Below are the code and all the weights of a small trained network. Each question names an input and a target symbol and asks about switching units off, where a switched-off unit gives its printed mean instead of its output.

import numpy as np


def w(rows, s, z=0):
    codes = np.array(rows[::2]) - 128.0
    scale = np.full(codes.shape[1], s)
    scale[-1] = z or s
    return codes * scale


def norm(h):
    return h / np.sqrt((h * h).mean(-1, keepdims=True) + 1e-5)


def softmax(a):
    e = np.exp(a - a.max(-1, keepdims=True))
    return e / e.sum(-1, keepdims=True)


def log_softmax(a):
    a = a - a.max(-1, keepdims=True)
    return a - np.log(np.exp(a).sum(-1, keepdims=True))


def net(x, mask):
    ids = ['αβγδεζηθστφψω'.index(c) for c in x.split()]
    T = len(ids)
    res = E[ids] + P[:T]
    u = 0
    for l in range(3):
        r = norm(res)
        for j in range(2):
            rows = slice(2 * j, 2 * j + 2)
            q, k, v = (r @ M[l][rows].T for M in (Q, K, V))
            z = softmax(np.where(np.tri(T) > 0, q @ k.T / 2**0.5, -1e9)) @ v
            o = O[l][rows]
            res = res + np.where(mask[u + j], z, o[:, -1]) @ o[:, :-1]
        u += 2
    return log_softmax(norm(res)[-1] @ U[:, :-1].T + U[:, -1])


Q, K, V, O = {}, {}, {}, {}
E = w([
[120,110,126,116],'α',
[160,140,117,134],'β',
[109,141,95,131],'γ',
[91,157,122,138],'δ',
[109,119,94,155],'ε',
[171,130,142,130],'ζ',
[128,248,148,105],'η',
[161,202,176,155],'θ',
[125,152,121,141],'σ',
[113,115,106,117],'τ',
[139,134,132,102],'φ',
[124,113,73,162],'ψ',
[126,128,153,116],'ω',
],0.014)
P = w([
[96,125,121,154],'0',
[255,120,107,78],'1',
[151,125,101,69],'2',
[114,113,116,72],'3',
[129,122,145,98],'4',
[112,136,139,114],'5',
[139,108,139,106],'6',
[118,127,157,109],'7',
[114,129,154,110],'8',
[129,125,158,104],'9',
[134,119,165,114],'10',
],0.0046)
Q[0] = w([
[78,122,99,165],'0.h0',
[186,192,100,89],'0.h0',
[182,104,180,176],'0.h1',
[254,93,95,124],'0.h1',
],0.0076)
K[0] = w([
[144,42,117,162],'0.h0',
[104,168,255,19],'0.h0',
[177,149,203,126],'0.h1',
[187,108,72,30],'0.h1',
],0.0066)
V[0] = w([
[36,29,165,244],'0.h0',
[165,142,119,209],'0.h0',
[43,82,129,182],'0.h1',
[2,202,28,133],'0.h1',
],0.0045)
O[0] = w([
[105,254,55,215,2],'0.h0',
[193,101,68,237,92],'0.h0',
[213,128,101,134,67],'0.h1',
[177,75,158,87,136],'0.h1',
],0.0052,0.0056)
Q[1] = w([
[150,170,140,156],'1.h0',
[178,168,108,121],'1.h0',
[207,163,143,154],'1.h1',
[46,199,33,255],'1.h1',
],0.0078)
K[1] = w([
[117,151,167,100],'1.h0',
[93,169,190,8],'1.h0',
[79,131,108,106],'1.h1',
[160,42,174,2],'1.h1',
],0.0048)
V[1] = w([
[176,81,60,156],'1.h0',
[87,182,113,208],'1.h0',
[160,96,237,202],'1.h1',
[153,2,75,103],'1.h1',
],0.0072)
O[1] = w([
[209,190,164,173,130],'1.h0',
[193,182,104,94,1],'1.h0',
[91,196,253,87,97],'1.h1',
[101,10,168,244,180],'1.h1',
],0.0053,0.0054)
Q[2] = w([
[81,141,76,132],'2.h0',
[183,216,127,77],'2.h0',
[59,106,249,107],'2.h1',
[98,255,69,147],'2.h1',
],0.0059)
K[2] = w([
[69,105,74,141],'2.h0',
[109,119,105,34],'2.h0',
[142,175,76,152],'2.h1',
[76,3,155,42],'2.h1',
],0.0072)
V[2] = w([
[135,109,162,198],'2.h0',
[107,115,87,122],'2.h0',
[41,54,155,123],'2.h1',
[190,96,7,104],'2.h1',
],0.011)
O[2] = w([
[177,102,107,240,185],'2.h0',
[117,84,100,17,115],'2.h0',
[253,133,86,33,251],'2.h1',
[77,104,30,105,237],'2.h1',
],0.0059,0.0012)
U = w([
[159,69,78,174,124],'α',
[128,213,199,125,162],'β',
[93,119,93,168,37],'γ',
[78,150,36,102,78],'δ',
[249,98,146,37,93],'ε',
[50,183,163,186,49],'ζ',
[163,105,71,159,125],'η',
[95,43,199,59,253],'θ',
[130,219,166,79,116],'σ',
[75,155,90,162,34],'τ',
[135,212,91,110,191],'φ',
[100,169,94,92,28],'ψ',
[184,147,204,208,97],'ω',
],0.011,0.0046)

Each question gives the input, a string of symbols that net reads in full, and the target symbol t.
The units are the heads (2 rows each of Q, K, V and O). Each row of codes is followed by its name. A weight is (code - 128) times the scale printed after its matrix; where a second scale follows, it is the last column's (O and U).
mask holds one flag per head, layer by layer. A switched-off head (its flag False) gives its mean, the last column of its rows in O, instead of its output. The means were averaged over made-up inputs and are rounded, as every weight is.
A unit's drop is (log p(t) with every unit on - log p(t) with that unit switched off) / (log p(t) with every unit on - log p(t) with every unit switched off).
The circuit of an input: a set's keep is (log p(t) with only the set's units on - log p(t) with every unit switched off) / (log p(t) with every unit on - log p(t) with every unit switched off). Starting from all 6 units, units are removed one at a time, each time the one whose removal leaves the highest keep (on an exact tie, the one counted first), for as long as the keep stays at least 0.8.
circuit, biggest first: the units of the circuit, biggest drop first
most important unit: the unit with the biggest drop
heads that matter: for each layer, one digit per head in row order, 1 if its drop is at least 0.15 and else 0, layers parted by /
drop when u is switched off: that unit's drop, to one decimal
input γ β σ β ψ γ β, target α: heads that matter -> 11 / 01 / 00
input φ σ ω, target ε: heads that matter -> 00 / 00 / 01
input ψ σ ω φ ε σ ζ ψ τ, target α: most important unit -> 0.h0
input φ φ φ θ φ ε φ β σ ψ, target ε: heads that matter -> 00 / 00 / 01
input β ψ ω φ σ θ β β, target ω: heads that matter -> 10 / 01 / 10
input α φ ε δ, target δ: circuit, biggest first -> (0.h0 1.h0)
input β φ β, target ω: heads that matter -> 10 / 11 / 10
input φ θ ψ, target ε: circuit, biggest first -> (2.h1 1.h0)
input β β γ, target ω: circuit, biggest first -> (0.h0 1.h1 1.h0 2.h1)
input β φ ζ φ α φ σ δ ζ γ, target ω: circuit, biggest first -> (0.h0 1.h1 2.h0 2.h1)
input σ τ σ, target ζ: heads that matter -> 11 / 10 / 01
input α φ ψ ψ σ, target δ: heads that matter -> 10 / 01 / 01
input γ φ β ψ φ δ φ ω β, target α: circuit, biggest first -> (0.h1 1.h1 0.h0 2.h0)
input φ φ ζ β, target ε: circuit, biggest first -> (2.h1)
input φ θ φ η α ζ α σ ψ γ, target ε: circuit, biggest first -> (2.h1 0.h0)
input β β τ φ φ β ψ γ ε, target ω: heads that matter -> 10 / 11 / 01
input γ ε η φ φ φ ε ψ α, target α: circuit, biggest first -> (0.h0 1.h0)
input γ σ α φ ω τ φ ψ τ, target α: circuit, biggest first -> (0.h1 0.h0 1.h1)
input γ φ ε α θ β β φ γ, target α: circuit, biggest first -> (0.h0 0.h1 2.h0 1.h0)
input θ β ζ, target β: circuit, biggest first -> (1.h1 2.h1)
input β φ φ γ ω δ, target ω: circuit, biggest first -> (0.h0 1.h1 2.h0 2.h1)
input φ φ φ ψ α φ ψ σ σ τ α, target ε: circuit, biggest first -> (2.h1)
input β φ σ φ θ σ β φ ε δ ψ, target ω: circuit, biggest first -> (1.h1 2.h1 2.h0)
input β β ψ γ ε β α, target ω: heads that matter -> 10 / 11 / 00
input φ φ φ ε σ φ φ σ τ, target ε: drop when 2.h1 is switched off -> 1.0
input φ β ζ β σ ζ α θ δ, target ε: drop when 0.h1 is switched off -> 0.1
input α φ γ, target δ: drop when 0.h1 is switched off -> 0.1
input β β γ σ ω ε, target ω: drop when 0.h0 is switched off -> 0.5
